Below are the code and all the weights of a small trained network. Each question names an input and a target symbol and asks about switching units off, where a switched-off unit gives its printed mean instead of its output.

import numpy as np


def w(rows, s, z=0):
    codes = np.array(rows[::2]) - 128.0
    scale = np.full(codes.shape[1], s)
    scale[-1] = z or s
    return codes * scale


def f(y):
    return np.maximum(y, 0)


def softmax(a):
    e = np.exp(a - a.max(-1, keepdims=True))
    return e / e.sum(-1, keepdims=True)


def log_softmax(a):
    a = a - a.max(-1, keepdims=True)
    return a - np.log(np.exp(a).sum(-1, keepdims=True))


def net(x, mask):
    ids = ['ΔΣΦΨΩβγεζηθλμπτ'.index(c) for c in x.split()]
    T = len(ids)
    res = E[ids] + P[:T]
    u = 0
    for l in range(2):
        q, k, v = (res @ M[l].T for M in (Q, K, V))
        z = softmax(np.where(np.tri(T) > 0, q @ k.T / 2**0.5, -1e9)) @ v
        res = res + np.where(mask[u], z, O[l][:, -1]) @ O[l][:, :-1]
        u += 1
        y = f(res @ A[l][:, :-1].T + A[l][:, -1])
        res = res + np.where(mask[u : u + 16], y, B[l][:, -1]) @ B[l][:, :-1]
        u += 16
    return log_softmax(res[-1] @ U[:, :-1].T + U[:, -1])


Q, K, V, O, A, B = {}, {}, {}, {}, {}, {}
E = w([
[149,209,2],'Δ',
[113,117,122],'Σ',
[122,114,123],'Φ',
[118,114,124],'Ψ',
[145,144,90],'Ω',
[84,101,129],'β',
[108,117,122],'γ',
[87,128,42],'ε',
[140,154,154],'ζ',
[132,115,147],'η',
[108,127,142],'θ',
[109,109,102],'λ',
[102,114,140],'μ',
[115,106,119],'π',
[151,126,110],'τ',
],0.025)
P = w([
[109,121,136],'0',
[101,124,132],'1',
[176,58,158],'2',
[47,246,126],'3',
[95,130,130],'4',
[170,58,158],'5',
[28,254,145],'6',
[89,134,129],'7',
[174,53,159],'8',
],0.0087)
Q[0] = w([
[3,195,218],'L0H1',
[3,204,210],'L0H1',
],0.0063)
K[0] = w([
[124,147,17],'L0H1',
[110,131,2],'L0H1',
],0.0088)
V[0] = w([
[96,247,3],'L0H1',
[30,119,41],'L0H1',
],0.0033)
O[0] = w([
[247,250,20,252],'L0H1',
[104,251,18,191],'L0H1',
],0.0028,0.0016)
A[0] = w([
[143,188,166,157],'L0N1',
[154,158,91,121],'L0N2',
[213,107,107,157],'L0N3',
[254,115,113,174],'L0N4',
[175,39,120,193],'L0N5',
[55,106,56,67],'L0N6',
[94,183,125,96],'L0N7',
[231,107,105,156],'L0N8',
[210,103,223,107],'L0N9',
[84,160,58,99],'L0N10',
[144,94,230,163],'L0N11',
[131,251,190,156],'L0N12',
[66,178,8,87],'L0N13',
[136,237,115,8],'L0N14',
[179,74,213,2],'L0N15',
[180,199,37,130],'L0N16',
],0.0079,0.0052)
B[0] = w([
[187,110,125,200],'L0N1',
[93,119,139,162],'L0N2',
[114,167,99,170],'L0N3',
[105,179,83,194],'L0N4',
[112,117,72,205],'L0N5',
[202,48,88,162],'L0N6',
[160,57,129,168],'L0N7',
[90,191,82,175],'L0N8',
[111,180,169,181],'L0N9',
[168,133,162,185],'L0N10',
[131,169,202,208],'L0N11',
[197,94,106,254],'L0N12',
[251,161,190,222],'L0N13',
[77,33,90,172],'L0N14',
[1,109,86,140],'L0N15',
[32,132,158,219],'L0N16',
],0.0089,0.0048)
Q[1] = w([
[39,59,137],'L1H1',
[7,75,2],'L1H1',
],0.0083)
K[1] = w([
[10,45,111],'L1H1',
[82,86,51],'L1H1',
],0.012)
V[1] = w([
[150,254,123],'L1H1',
[151,136,233],'L1H1',
],0.0043)
O[1] = w([
[115,208,115,255],'L1H1',
[194,190,254,186],'L1H1',
],0.0057,0.0023)
A[1] = w([
[31,151,146,45],'L1N1',
[81,198,114,19],'L1N2',
[142,108,136,161],'L1N3',
[109,46,72,98],'L1N4',
[128,117,127,194],'L1N5',
[101,42,126,182],'L1N6',
[36,147,157,32],'L1N7',
[31,90,177,194],'L1N8',
[132,156,152,79],'L1N9',
[6,98,113,134],'L1N10',
[176,141,58,166],'L1N11',
[132,167,164,66],'L1N12',
[149,172,158,61],'L1N13',
[36,101,117,130],'L1N14',
[115,70,69,217],'L1N15',
[61,66,94,3],'L1N16',
],0.014,0.0063)
B[1] = w([
[66,85,59,143],'L1N1',
[160,118,202,163],'L1N2',
[129,145,149,167],'L1N3',
[197,162,124,173],'L1N4',
[121,147,115,189],'L1N5',
[183,178,148,181],'L1N6',
[70,92,46,140],'L1N7',
[68,125,210,201],'L1N8',
[151,109,116,160],'L1N9',
[115,11,115,194],'L1N10',
[49,132,140,254],'L1N11',
[159,108,109,178],'L1N12',
[158,102,107,195],'L1N13',
[147,36,126,177],'L1N14',
[147,146,58,213],'L1N15',
[179,76,216,145],'L1N16',
],0.012,0.0055)
U = w([
[34,212,39,212],'Δ',
[119,106,103,110],'Σ',
[132,89,117,101],'Φ',
[120,96,111,88],'Ψ',
[38,240,134,151],'Ω',
[167,66,184,2],'β',
[131,99,105,176],'γ',
[99,136,75,225],'ε',
[255,206,201,147],'ζ',
[76,189,253,137],'η',
[88,107,212,64],'θ',
[186,192,7,112],'λ',
[38,81,132,134],'μ',
[205,67,61,26],'π',
[85,99,3,122],'τ',
],0.009,0.0062)

Each question gives the input, a string of symbols that net reads in full, and the target symbol t.
The units are the heads (2 rows each of Q, K, V and O) and the neurons (one row each of A and B). Each row of codes is followed by its name. A weight is (code - 128) times the scale printed after its matrix; where a second scale follows, it is the last column's (O, A, B and U).
mask holds one flag per unit, layer by layer, with each layer's heads first. A switched-off unit (its flag False) gives its mean, the last column of its rows in O or B, instead of its output. The means were averaged over made-up inputs and are rounded, as every weight is.
A unit's drop is (log p(t) with every unit on - log p(t) with that unit switched off) / (log p(t) with every unit on - log p(t) with every unit switched off).
The circuit of an input: a set's keep is (log p(t) with only the set's units on - log p(t) with every unit switched off) / (log p(t) with every unit on - log p(t) with every unit switched off). Starting from the 12 units with the biggest drops (on a tie, the unit counted first), units are removed one at a time, each time the one whose removal leaves the highest keep (on an exact tie, the one counted first), for as long as the keep stays at least 0.8.
units of the circuit, in order: the units of the circuit, biggest drop first
most important unit: the unit with the biggest drop
top k neurons: the k neurons with the biggest drops, biggest first
top k neurons in layer l: the k neurons of layer l with the biggest drops, biggest first
drop of u: that unit's drop, to one decimal
input μ ζ η ζ η ζ η, target ζ: units of the circuit, in order => (L0N16 L1N11)
input ζ η ζ η λ Ω ζ ζ, target ζ: most important unit => L1H1
input Ω Δ μ λ Δ ζ Δ ζ, target Δ: top 2 neurons => (L0N14 L0N12)
input Δ Δ η μ λ, target Δ: top 2 neurons in layer 0 => (L0N13 L0N11)
input π μ ζ ζ ζ, target ζ: units of the circuit, in order => (L1N11 L1H1 L1N10)
input π ζ η η Ω ζ η η, target η: top 2 neurons => (L0N13 L0N16)
input ζ η ζ Σ, target ζ: top 2 neurons in layer 0 => (L0N13 L0N5)
input ζ ζ λ η λ, target λ: top 3 neurons in layer 0 => (L0N16 L0N6 L0N11)
input μ ε τ, target Δ: top 2 neurons in layer 0 => (L0N16 L0N14)
input λ ζ β, target β: top 3 neurons in layer 1 => (L1N10 L1N8 L1N16)
input ζ λ ζ η, target ζ: top 2 neurons in layer 0 => (L0N5 L0N14)
input ζ η τ ζ η β μ μ, target μ: top 3 neurons in layer 0 => (L0N13 L0N12 L0N1)
input ζ τ λ η ζ θ, target η: top 2 neurons in layer 0 => (L0N16 L0N11)
input θ η ζ ζ Φ λ, target π: top 2 neurons in layer 1 => (L1N15 L1N10)
input ζ λ θ, target η: top 2 neurons in layer 0 => (L0N16 L0N13)
input μ ζ ζ ζ ζ β, target β: most important unit => L0N13
input η ζ λ η μ Ω ζ τ, target τ: top 2 neurons => (L0N13 L0N11)
input Δ ζ ζ η η, target Δ: top 2 neurons => (L0N13 L0N16)
input η η Ω Δ η, target Δ: top 3 neurons in layer 0 => (L0N13 L0N11 L0N9)
input η η ζ ζ λ ζ γ, target ζ: most important unit => L0N13
input ζ Φ λ η η, target η: drop of L0N14 => 0.2
input λ ζ ζ ζ Δ Ω λ ζ, target Δ: drop of L0N10 => 0.1
input ζ Ω μ μ, target ζ: drop of L0N8 => 0.1
